Below are the code and all the weights of a small trained network. Each question names an input and a target symbol and asks about switching units off, where a switched-off unit gives its printed mean instead of its output.

import numpy as np


def w(rows, s, z=0):
    codes = np.array(rows[::2]) - 128.0
    scale = np.full(codes.shape[1], s)
    scale[-1] = z or s
    return codes * scale


def norm(h):
    return h / np.sqrt((h * h).mean(-1, keepdims=True) + 1e-5)


def f(y):
    return y / 2 * (1 + np.tanh(0.7978845608 * (y + 0.044715 * y**3)))


def softmax(a):
    e = np.exp(a - a.max(-1, keepdims=True))
    return e / e.sum(-1, keepdims=True)


def log_softmax(a):
    a = a - a.max(-1, keepdims=True)
    return a - np.log(np.exp(a).sum(-1, keepdims=True))


def net(x, mask):
    ids = ['αγδηλμπσ'.index(c) for c in x.split()]
    T = len(ids)
    res = E[ids] + P[:T]
    r = norm(res)
    for j in range(2):
        rows = slice(2 * j, 2 * j + 2)
        q, k, v = (r @ M[0][rows].T for M in (Q, K, V))
        z = softmax(np.where(np.tri(T) > 0, q @ k.T / 2**0.5, -1e9)) @ v
        o = O[0][rows]
        res = res + np.where(mask[j], z, o[:, -1]) @ o[:, :-1]
    y = f(norm(res) @ A[0][:, :-1].T + A[0][:, -1])
    res = res + np.where(mask[2:18], y, B[0][:, -1]) @ B[0][:, :-1]
    return log_softmax(norm(res)[-1] @ U[:, :-1].T + U[:, -1])


Q, K, V, O, A, B = {}, {}, {}, {}, {}, {}
E = w([
[125,113,149,114,164,77,214,119,55,134],'α',
[54,130,135,222,125,138,156,105,91,177],'γ',
[128,135,190,87,113,188,76,93,73,72],'δ',
[160,184,114,138,179,169,83,148,78,229],'η',
[84,168,84,128,137,168,248,158,98,131],'λ',
[42,121,109,22,142,144,86,204,108,137],'μ',
[174,67,64,96,100,140,112,29,93,124],'π',
[180,209,135,102,87,145,119,106,204,102],'σ',
],0.015)
P = w([
[236,93,202,153,147,198,136,175,88,75],'0',
[143,177,179,115,54,202,86,142,141,125],'1',
[146,195,143,156,69,114,73,122,6,20],'2',
[108,196,163,97,95,127,138,91,165,168],'3',
[120,202,54,137,148,67,92,103,64,69],'4',
[53,244,156,50,147,83,159,2,195,215],'5',
],0.0085)
Q[0] = w([
[79,254,89,148,137,52,101,138,41,75],'h1',
[212,85,130,241,188,115,70,255,141,68],'h1',
[137,132,183,87,158,128,145,9,179,238],'h2',
[60,251,205,83,74,200,165,132,25,213],'h2',
],0.0084)
K[0] = w([
[186,150,18,108,143,131,67,68,15,219],'h1',
[127,29,226,168,161,233,111,180,33,95],'h1',
[55,159,99,73,123,103,164,126,183,174],'h2',
[118,132,2,126,145,67,100,121,184,84],'h2',
],0.0075)
V[0] = w([
[185,209,179,152,153,112,100,192,139,149],'h1',
[2,123,159,130,186,143,147,163,105,143],'h1',
[83,147,112,118,50,174,198,153,157,58],'h2',
[164,131,104,208,126,183,177,40,116,150],'h2',
],0.0088)
O[0] = w([
[7,159,97,169,133,133,121,99,205,46,182],'h1',
[56,81,190,167,153,178,65,154,102,102,4],'h1',
[142,103,151,113,178,197,160,97,196,209,224],'h2',
[164,99,125,164,119,124,171,52,118,128,255],'h2',
],0.011,0.003)
A[0] = w([
[103,197,86,75,81,91,159,125,165,96,189],'n1',
[214,155,81,113,75,135,101,168,78,235,153],'n2',
[97,121,146,188,102,131,104,76,124,193,160],'n3',
[109,112,180,118,115,163,43,118,100,115,122],'n4',
[106,148,163,170,146,139,88,159,147,167,115],'n5',
[152,63,137,171,162,38,114,182,52,73,57],'n6',
[123,189,115,74,97,138,116,178,170,229,137],'n7',
[179,126,67,141,38,116,159,51,158,110,148],'n8',
[243,109,76,123,89,111,120,117,73,165,157],'n9',
[55,141,126,187,131,64,128,114,91,156,179],'n10',
[64,132,128,190,103,58,157,137,139,1,92],'n11',
[156,37,179,223,88,82,86,123,111,127,4],'n12',
[92,140,36,177,111,78,112,156,129,67,114],'n13',
[102,164,33,116,91,142,134,109,157,157,109],'n14',
[125,188,78,187,126,151,92,128,97,135,144],'n15',
[164,154,172,177,166,155,131,165,61,106,152],'n16',
],0.0098,0.0036)
B[0] = w([
[154,91,123,153,134,100,119,73,166,124,235],'n1',
[228,163,29,21,93,140,254,159,68,98,212],'n2',
[174,135,128,88,117,170,157,156,119,115,168],'n3',
[135,144,153,133,114,65,174,155,128,108,166],'n4',
[106,115,133,97,152,142,157,158,88,102,146],'n5',
[164,144,122,127,129,117,61,111,127,214,178],'n6',
[128,127,142,145,49,62,153,195,119,141,192],'n7',
[86,150,139,140,109,88,134,185,152,152,254],'n8',
[166,190,105,131,137,144,193,192,142,161,240],'n9',
[133,116,96,112,96,101,100,115,117,67,195],'n10',
[144,160,5,159,212,138,128,134,96,112,217],'n11',
[91,45,115,74,53,110,117,117,130,115,139],'n12',
[167,115,68,111,194,170,119,109,120,47,172],'n13',
[152,123,135,146,125,98,97,99,160,122,196],'n14',
[161,76,132,85,122,139,167,127,157,127,168],'n15',
[168,128,153,140,108,121,82,102,178,180,193],'n16',
],0.0093,0.0075)
U = w([
[125,182,90,155,114,125,56,85,74,211,118],'α',
[103,29,90,87,23,135,136,70,90,100,137],'γ',
[155,186,208,117,83,118,143,62,82,43,68],'δ',
[101,149,56,125,185,152,153,84,105,15,162],'η',
[96,153,130,55,162,255,157,45,140,163,120],'λ',
[46,146,126,141,116,102,138,217,111,121,253],'μ',
[198,159,75,61,72,146,213,159,93,123,116],'π',
[99,113,104,149,76,49,171,95,239,144,108],'σ',
],0.006,0.0024)

Each question gives the input, a string of symbols that net reads in full, and the target symbol t.
The units are the heads (2 rows each of Q, K, V and O) and the neurons (one row each of A and B). Each row of codes is followed by its name. A weight is (code - 128) times the scale printed after its matrix; where a second scale follows, it is the last column's (O, A, B and U).
mask holds one flag per unit, heads first, then neurons. A switched-off unit (its flag False) gives its mean, the last column of its rows in O or B, instead of its output. The means were averaged over made-up inputs and are rounded, as every weight is.
A unit's drop is (log p(t) with every unit on - log p(t) with that unit switched off) / (log p(t) with every unit on - log p(t) with every unit switched off).
The circuit of an input: a set's keep is (log p(t) with only the set's units on - log p(t) with every unit switched off) / (log p(t) with every unit on - log p(t) with every unit switched off). Starting from the 12 units with the biggest drops (on a tie, the unit counted first), units are removed one at a time, each time the one whose removal leaves the highest keep (on an exact tie, the one counted first), for as long as the keep stays at least 0.8.
units of the circuit, in order: the units of the circuit, biggest drop first
unit that matters most: the unit with the biggest drop
k most important neurons: the k neurons with the biggest drops, biggest first
heads that matter: for each layer, one digit per head in row order, 1 if its drop is at least 0.15 and else 0, layers parted by /
drop of u: that unit's drop, to one decimal
input γ α λ λ α μ, target μ: units of the circuit, in order : (h1, h2)
input η π η γ γ, target η: units of the circuit, in order : (h1, n13)
input α δ α σ π λ, target σ: heads that matter : 00
input μ α σ λ δ, target δ: 2 most important neurons : (n4, n11)
input δ η α, target η: heads that matter : 10
input μ μ α, target α: units of the circuit, in order : (n6, h1, n2)
input η λ α δ σ, target η: 2 most important neurons : (n13, n11)
input λ μ σ μ α α, target μ: units of the circuit, in order : (h2, h1, n2)
input α δ γ α η λ, target λ: heads that matter : 11
input α η α λ α γ, target λ: unit that matters most : h2
input μ λ η μ η δ, target μ: units of the circuit, in order : (h2, n7)
input α λ μ λ, target μ: 2 most important neurons : (n7, n2)
input α σ λ π, target σ: heads that matter : 10
input α δ λ δ, target λ: units of the circuit, in order : (h2)
input μ γ α δ δ, target δ: 2 most important neurons : (n4, n2)
input δ π λ σ λ μ, target σ: units of the circuit, in order : (h1, n1, n2)
input α λ α γ μ α, target μ: units of the circuit, in order : (h2, h1)
input α λ α σ, target σ: heads that matter : 10
input λ μ α σ μ η, target σ: units of the circuit, in order : (h1, n7)
input π γ η δ, target η: heads that matter : 11
input λ σ π δ, target σ: heads that matter : 10
input η γ α μ γ η, target μ: heads that matter : 11
input α α η γ, target η: most important neuron : (n11)
input λ α α, target α: 2 most important neurons : (n6, n2)
input λ η μ, target η: drop of n11 : 0.1
input λ α γ, target γ: drop of h1 : 0.3
input γ λ α α, target λ: drop of n9 : 0.0
